Below is a small trained network, with its code and all its weights. Each question gives an input and a class and asks what happens when units are switched off, that is, made to give their printed mean instead of their output.

import numpy as np


def w(rows, s, z=0):
    codes = np.array(rows[::2]) - 128.0
    scale = np.full(codes.shape[1], s)
    scale[-1] = z or s
    return codes * scale


def norm(h):
    return h / np.sqrt((h * h).mean(-1, keepdims=True) + 1e-5)


def f(y):
    return y / 2 * (1 + np.tanh(0.7978845608 * (y + 0.044715 * y**3)))


def log_softmax(a):
    a = a - a.max(-1, keepdims=True)
    return a - np.log(np.exp(a).sum(-1, keepdims=True))


def net(x, mask):
    res = np.array(x, float).reshape(1, 6) / 4 @ E
    u = 0
    for l in range(3):
        y = f(norm(res) @ A[l][:, :-1].T + A[l][:, -1])
        res = res + np.where(mask[u : u + 4], y, B[l][:, -1]) @ B[l][:, :-1]
        u += 4
    return log_softmax(norm(res)[-1] @ U[:, :-1].T + U[:, -1])


A, B = {}, {}
E = w([
[31,193,98,66,203,126,176,122,215],'x0',
[155,156,58,223,79,13,137,245,153],'x1',
[121,150,159,110,95,139,136,166,96],'x2',
[88,217,37,120,144,230,2,96,71],'x3',
[139,127,124,144,167,130,101,122,155],'x4',
[134,126,126,127,140,133,109,134,143],'x5',
],0.0067)
A[0] = w([
[127,123,56,208,60,156,121,135,136,17],'L0N1',
[121,120,132,185,135,177,70,82,38,2],'L0N2',
[254,114,214,122,88,90,106,61,125,241],'L0N3',
[104,16,234,121,162,175,172,131,181,211],'L0N4',
],0.0074,0.0015)
B[0] = w([
[78,120,164,201,85,145,62,194,173,162],'L0N1',
[99,47,157,92,141,129,86,103,150,192],'L0N2',
[217,144,86,143,50,146,144,2,143,226],'L0N3',
[124,206,206,193,141,103,153,117,97,255],'L0N4',
],0.0092,0.0064)
A[1] = w([
[231,129,104,203,143,172,170,158,117,2],'L1N1',
[39,107,207,184,170,85,232,172,167,169],'L1N2',
[185,118,180,183,130,138,3,78,58,98],'L1N3',
[225,70,158,138,103,11,170,199,197,128],'L1N4',
],0.0062,0.0016)
B[1] = w([
[147,176,53,105,25,130,85,134,105,146],'L1N1',
[116,102,151,84,157,135,115,180,237,253],'L1N2',
[29,46,140,155,121,94,173,218,83,249],'L1N3',
[209,138,2,49,150,172,87,177,101,243],'L1N4',
],0.0092,0.0046)
A[2] = w([
[119,192,108,165,127,186,44,136,177,56],'L2N1',
[71,182,81,66,227,78,83,138,100,37],'L2N2',
[56,207,55,124,127,54,70,161,162,2],'L2N3',
[76,253,151,172,114,56,170,137,157,114],'L2N4',
],0.0063,0.0025)
B[2] = w([
[115,150,138,150,98,135,153,97,71,192],'L2N1',
[142,148,99,130,125,192,200,124,79,232],'L2N2',
[128,112,176,169,103,53,247,84,70,251],'L2N3',
[186,86,174,131,164,114,84,81,103,247],'L2N4',
],0.013,0.0026)
U = w([
[156,164,156,239,52,94,215,12,67,251],'0',
[62,15,149,90,97,194,45,92,114,109],'1',
[227,150,11,131,20,122,61,162,175,87],'2',
[48,137,82,254,57,96,46,181,92,60],'3',
[149,190,233,72,194,122,116,75,253,162],'4',
[56,227,100,81,173,216,151,41,99,58],'5',
[145,151,71,75,174,80,203,237,234,87],'6',
],0.01,0.0024)

Each question gives the input, the list of numbers given to net, and the class t.
The units are the neurons (one row each of A and B). Each row of codes is followed by its name. A weight is (code - 128) times the scale printed after its matrix; where a second scale follows, it is the last column's (A, B and U).
mask holds one flag per neuron, layer by layer. A switched-off neuron (its flag False) gives its mean, the last column of its row in B, instead of its output. The means were averaged over made-up inputs and are rounded, as every weight is.
A unit's drop is (log p(t) with every unit on - log p(t) with that unit switched off) / (log p(t) with every unit on - log p(t) with every unit switched off).
The circuit of an input: a set's keep is (log p(t) with only the set's units on - log p(t) with every unit switched off) / (log p(t) with every unit on - log p(t) with every unit switched off). Starting from all 12 units, units are removed one at a time, each time the one whose removal leaves the highest keep (on an exact tie, the one counted first), for as long as the keep stays at least 0.8.
units of the circuit, in order: the units of the circuit, biggest drop first
most important unit: the unit with the biggest drop
k most important neurons: the k neurons with the biggest drops, biggest first
k most important neurons of layer l: the k neurons of layer l with the biggest drops, biggest first
drop when u is switched off: that unit's drop, to one decimal
input [-4,4,-1,1,-2,7], class 3: most important unit => L0N1
input [-3,-3,2,1,6,-4], class 1: 2 most important neurons => [L0N2, L2N3]
input [4,-8,-6,-1,-4,-8], class 4: 2 most important neurons => [L0N4, L1N4]
input [-3,0,8,1,4,-1], class 1: 2 most important neurons => [L0N2, L0N4]
input [0,-1,5,4,7,6], class 1: 2 most important neurons of layer 1 => [L1N3, L1N4]
input [-2,1,2,-8,3,8], class 2: 2 most important neurons => [L1N4, L0N3]
input [1,1,1,-8,-5,-2], class 6: 2 most important neurons => [L1N4, L1N2]
input [-2,6,-3,0,-5,1], class 2: 3 most important neurons => [L1N4, L0N4, L1N3]
input [2,1,-6,-1,0,3], class 6: 2 most important neurons of layer 0 => [L0N3, L0N4]
input [8,2,-8,1,-4,3], class 0: 3 most important neurons of layer 2 => [L2N3, L2N2, L2N4]
input [-7,2,-5,4,6,-5], class 3: 2 most important neurons => [L0N1, L1N3]
input [-2,-3,1,8,-6,6], class 1: 2 most important neurons of layer 0 => [L0N2, L0N4]
input [5,5,-3,1,-2,0], class 0: 3 most important neurons => [L2N3, L1N3, L0N2]
input [-6,-2,-5,4,5,3], class 1: units of the circuit, in order => [L0N2]
input [7,0,1,-5,-4,-6], class 4: 3 most important neurons => [L0N4, L1N3, L2N4]
input [6,2,-4,8,4,8], class 0: 2 most important neurons of layer 1 => [L1N4, L1N2]
input [-3,1,6,-4,-8,-6], class 2: 2 most important neurons => [L1N4, L2N3]
input [3,3,0,-7,-5,-5], class 6: 2 most important neurons of layer 1 => [L1N4, L1N2]
input [5,3,4,6,-2,2], class 0: drop when L2N3 is switched off => 0.2
input [-6,-1,3,8,-4,6], class 1: drop when L0N2 is switched off => 0.9
input [3,-4,6,-3,-1,-5], class 4: most important unit => L1N2
input [5,8,-1,2,6,-2], class 0: drop when L2N3 is switched off => 1.2
input [-7,4,2,-1,8,1], class 2: 2 most important neurons of layer 0 => [L0N4, L0N3]
input [4,-1,-2,0,-3,-8], class 4: 2 most important neurons of layer 1 => [L1N4, L1N3]
